Below is a small trained network, with its code and all its weights. Each question gives an input and a target symbol and asks what happens when units are switched off, that is, made to give their printed mean instead of their output.

import numpy as np


def w(rows, s, z=0):
    codes = np.array(rows[::2]) - 128.0
    scale = np.full(codes.shape[1], s)
    scale[-1] = z or s
    return codes * scale


def f(y):
    return np.maximum(y, 0)


def softmax(a):
    e = np.exp(a - a.max(-1, keepdims=True))
    return e / e.sum(-1, keepdims=True)


def log_softmax(a):
    a = a - a.max(-1, keepdims=True)
    return a - np.log(np.exp(a).sum(-1, keepdims=True))


def net(x, mask):
    ids = ['ΔΛαβγεζτψ'.index(c) for c in x.split()]
    T = len(ids)
    res = E[ids] + P[:T]
    u = 0
    for l in range(2):
        r = res
        for j in range(2):
            rows = slice(4 * j, 4 * j + 4)
            q, k, v = (r @ M[l][rows].T for M in (Q, K, V))
            z = softmax(np.where(np.tri(T) > 0, q @ k.T / 4**0.5, -1e9)) @ v
            o = O[l][rows]
            res = res + np.where(mask[u + j], z, o[:, -1]) @ o[:, :-1]
        u += 2
        y = f(res @ A[l][:, :-1].T + A[l][:, -1])
        res = res + np.where(mask[u : u + 8], y, B[l][:, -1]) @ B[l][:, :-1]
        u += 8
    return log_softmax(res[-1] @ U[:, :-1].T + U[:, -1])


Q, K, V, O, A, B = {}, {}, {}, {}, {}, {}
E = w([
[93,114,135],'Δ',
[54,205,124],'Λ',
[192,249,167],'α',
[196,140,78],'β',
[65,137,74],'γ',
[206,113,115],'ε',
[113,15,117],'ζ',
[206,113,151],'τ',
[176,39,143],'ψ',
],0.013)
P = w([
[43,39,209],'0',
[127,93,51],'1',
[137,104,67],'2',
[152,108,53],'3',
[153,106,41],'4',
[158,119,2],'5',
[170,110,13],'6',
[176,102,36],'7',
[173,101,52],'8',
[174,82,111],'9',
[174,83,154],'10',
[169,79,166],'11',
],0.0049)
Q[0] = w([
[145,120,104],'L0H0',
[116,137,68],'L0H0',
[89,113,90],'L0H0',
[57,86,125],'L0H0',
[98,239,182],'L0H1',
[191,174,145],'L0H1',
[122,57,130],'L0H1',
[160,3,73],'L0H1',
],0.012)
K[0] = w([
[118,71,150],'L0H0',
[154,119,68],'L0H0',
[101,111,86],'L0H0',
[74,131,77],'L0H0',
[53,216,71],'L0H1',
[22,212,204],'L0H1',
[255,93,168],'L0H1',
[176,5,215],'L0H1',
],0.0089)
V[0] = w([
[201,168,16],'L0H0',
[111,94,200],'L0H0',
[146,115,33],'L0H0',
[148,142,28],'L0H0',
[169,88,244],'L0H1',
[177,58,1],'L0H1',
[171,194,78],'L0H1',
[159,125,129],'L0H1',
],0.0094)
O[0] = w([
[141,98,216,194],'L0H0',
[135,167,47,96],'L0H0',
[110,146,201,196],'L0H0',
[111,112,241,187],'L0H0',
[180,98,1,127],'L0H1',
[153,81,166,254],'L0H1',
[146,190,164,99],'L0H1',
[142,127,114,138],'L0H1',
],0.0081,0.0051)
A[0] = w([
[97,107,69,140],'L0N0',
[16,5,105,222],'L0N1',
[174,194,152,106],'L0N2',
[207,149,112,198],'L0N3',
[133,221,84,141],'L0N4',
[2,72,113,254],'L0N5',
[176,5,129,122],'L0N6',
[128,208,147,93],'L0N7',
],0.0092,0.0033)
B[0] = w([
[107,161,59,150],'L0N0',
[16,217,84,233],'L0N1',
[62,32,84,153],'L0N2',
[246,104,51,172],'L0N3',
[104,215,178,142],'L0N4',
[106,246,152,203],'L0N5',
[1,36,136,254],'L0N6',
[54,168,133,149],'L0N7',
],0.0052,0.0092)
Q[1] = w([
[127,70,129],'L1H0',
[200,193,187],'L1H0',
[107,211,193],'L1H0',
[250,39,161],'L1H0',
[124,196,146],'L1H1',
[48,102,85],'L1H1',
[217,126,118],'L1H1',
[172,95,59],'L1H1',
],0.011)
K[1] = w([
[88,138,74],'L1H0',
[168,196,152],'L1H0',
[125,161,219],'L1H0',
[199,198,6],'L1H0',
[112,168,195],'L1H1',
[131,38,133],'L1H1',
[202,213,61],'L1H1',
[107,148,50],'L1H1',
],0.011)
V[1] = w([
[187,106,246],'L1H0',
[197,160,77],'L1H0',
[147,222,122],'L1H0',
[161,169,254],'L1H0',
[43,175,145],'L1H1',
[50,30,184],'L1H1',
[126,51,189],'L1H1',
[194,122,118],'L1H1',
],0.0077)
O[1] = w([
[115,16,207,10],'L1H0',
[212,111,122,74],'L1H0',
[176,177,203,132],'L1H0',
[109,94,200,53],'L1H0',
[26,146,196,207],'L1H1',
[26,121,15,192],'L1H1',
[105,100,3,113],'L1H1',
[197,84,121,64],'L1H1',
],0.0057,0.013)
A[1] = w([
[154,52,156,190],'L1N0',
[55,69,122,52],'L1N1',
[109,200,82,207],'L1N2',
[62,165,159,37],'L1N3',
[136,179,167,107],'L1N4',
[59,124,137,2],'L1N5',
[63,180,133,59],'L1N6',
[1,213,116,106],'L1N7',
],0.0089,0.0054)
B[1] = w([
[2,119,196,135],'L1N0',
[162,254,181,176],'L1N1',
[28,117,219,191],'L1N2',
[224,139,124,176],'L1N3',
[22,77,81,151],'L1N4',
[199,220,23,168],'L1N5',
[185,95,140,185],'L1N6',
[250,31,149,255],'L1N7',
],0.0056,0.032)
U = w([
[122,172,151,128],'Δ',
[138,187,95,70],'Λ',
[103,231,137,120],'α',
[115,109,136,176],'β',
[214,76,168,71],'γ',
[71,41,161,172],'ε',
[255,118,71,3],'ζ',
[132,142,108,228],'τ',
[111,58,76,205],'ψ',
],0.0086,0.0042)

Each question gives the input, a string of symbols that net reads in full, and the target symbol t.
The units are the heads (4 rows each of Q, K, V and O) and the neurons (one row each of A and B). Each row of codes is followed by its name. A weight is (code - 128) times the scale printed after its matrix; where a second scale follows, it is the last column's (O, A, B and U).
mask holds one flag per unit, layer by layer, with each layer's heads first. A switched-off unit (its flag False) gives its mean, the last column of its rows in O or B, instead of its output. The means were averaged over made-up inputs and are rounded, as every weight is.
A unit's drop is (log p(t) with every unit on - log p(t) with that unit switched off) / (log p(t) with every unit on - log p(t) with every unit switched off).
The circuit of an input: a set's keep is (log p(t) with only the set's units on - log p(t) with every unit switched off) / (log p(t) with every unit on - log p(t) with every unit switched off). Starting from the 12 units with the biggest drops (on a tie, the unit counted first), units are removed one at a time, each time the one whose removal leaves the highest keep (on an exact tie, the one counted first), for as long as the keep stays at least 0.8.
circuit, biggest first: the units of the circuit, biggest drop first
most important unit: the unit with the biggest drop
k most important neurons: the k neurons with the biggest drops, biggest first
top k neurons in layer l: the k neurons of layer l with the biggest drops, biggest first
which heads matter: for each layer, one digit per head in row order, 1 if its drop is at least 0.15 and else 0, layers parted by /
input τ ε α β ζ Δ γ τ ψ α β, target ζ: 3 most important neurons => [L0N3; L0N1; L1N2]
input τ α Δ β, target ζ: most important unit => L1H1
input α γ β, target γ: circuit, biggest first => [L1H1; L0N6; L1H0]
input β ζ Δ, target ζ: 3 most important neurons => [L1N7; L0N6; L1N5]
input ε ψ ψ ε, target ψ: circuit, biggest first => [L0N6; L1H1; L1H0]
input ζ Λ Δ α γ ψ, target ψ: 2 most important neurons => [L0N6; L1N2]
input Δ β τ Λ ψ α Λ, target γ: circuit, biggest first => [L0H1; L1N7; L1N3; L1H0]
input α ε β α α ε, target γ: circuit, biggest first => [L1H1; L1H0]
input τ ψ ε α Δ β ζ τ, target ζ: 2 most important neurons => [L0N3; L1N2]
input β ζ β, target ε: circuit, biggest first => [L1H0; L1N5; L0H1]
input ψ α ψ ζ, target ψ: which heads matter => 11 / 11
input β β Δ τ γ β τ ζ Λ, target γ: circuit, biggest first => [L0H1; L1N7; L1H0; L1N3]
input Δ Δ Δ α Δ ψ γ, target ψ: circuit, biggest first => [L1H1; L1H0]
input β ζ ψ Δ Λ β ψ, target ψ: circuit, biggest first => [L1H1; L0N6]
input ψ τ τ γ ψ Δ ψ γ, target ψ: circuit, biggest first => [L1H1]
input γ Δ α ε Λ ζ, target ζ: 3 most important neurons => [L1N7; L1N5; L0N6]
input τ γ τ ζ Δ Δ α, target ε: circuit, biggest first => [L1H0; L1N1]
input ε γ β γ ψ γ τ β, target ψ: circuit, biggest first => [L1N1; L1H1; L1N3]
input τ β τ α Δ γ ζ γ, target ζ: circuit, biggest first => [L1N7; L1H1; L0N6]
input γ γ Δ, target γ: most important unit => L1N7
input β τ γ ε ψ ε, target ε: which heads matter => 10 / 10
input ε ζ Δ Δ ζ Δ, target ζ: 3 most important neurons => [L1N7; L0N6; L0N1]
input β Δ γ ε Δ α α τ, target ε: which heads matter => 00 / 10
input α τ γ γ α β β, target γ: top 3 neurons in layer 0 => [L0N1; L0N6; L0N3]
input Δ Λ β Δ ζ Δ ε γ Λ Δ β β, target α: 3 most important neurons => [L1N7; L0N1; L0N6]
input τ β β β α ζ Δ τ Δ Λ γ, target γ: 2 most important neurons => [L1N7; L0N3]
input ψ α Λ α α, target γ: which heads matter => 01 / 10
input Δ α ε, target α: 2 most important neurons => [L1N7; L0N6]
input τ β τ τ Λ γ γ ε Δ Λ ζ ε, target ζ: most important unit => L0H1
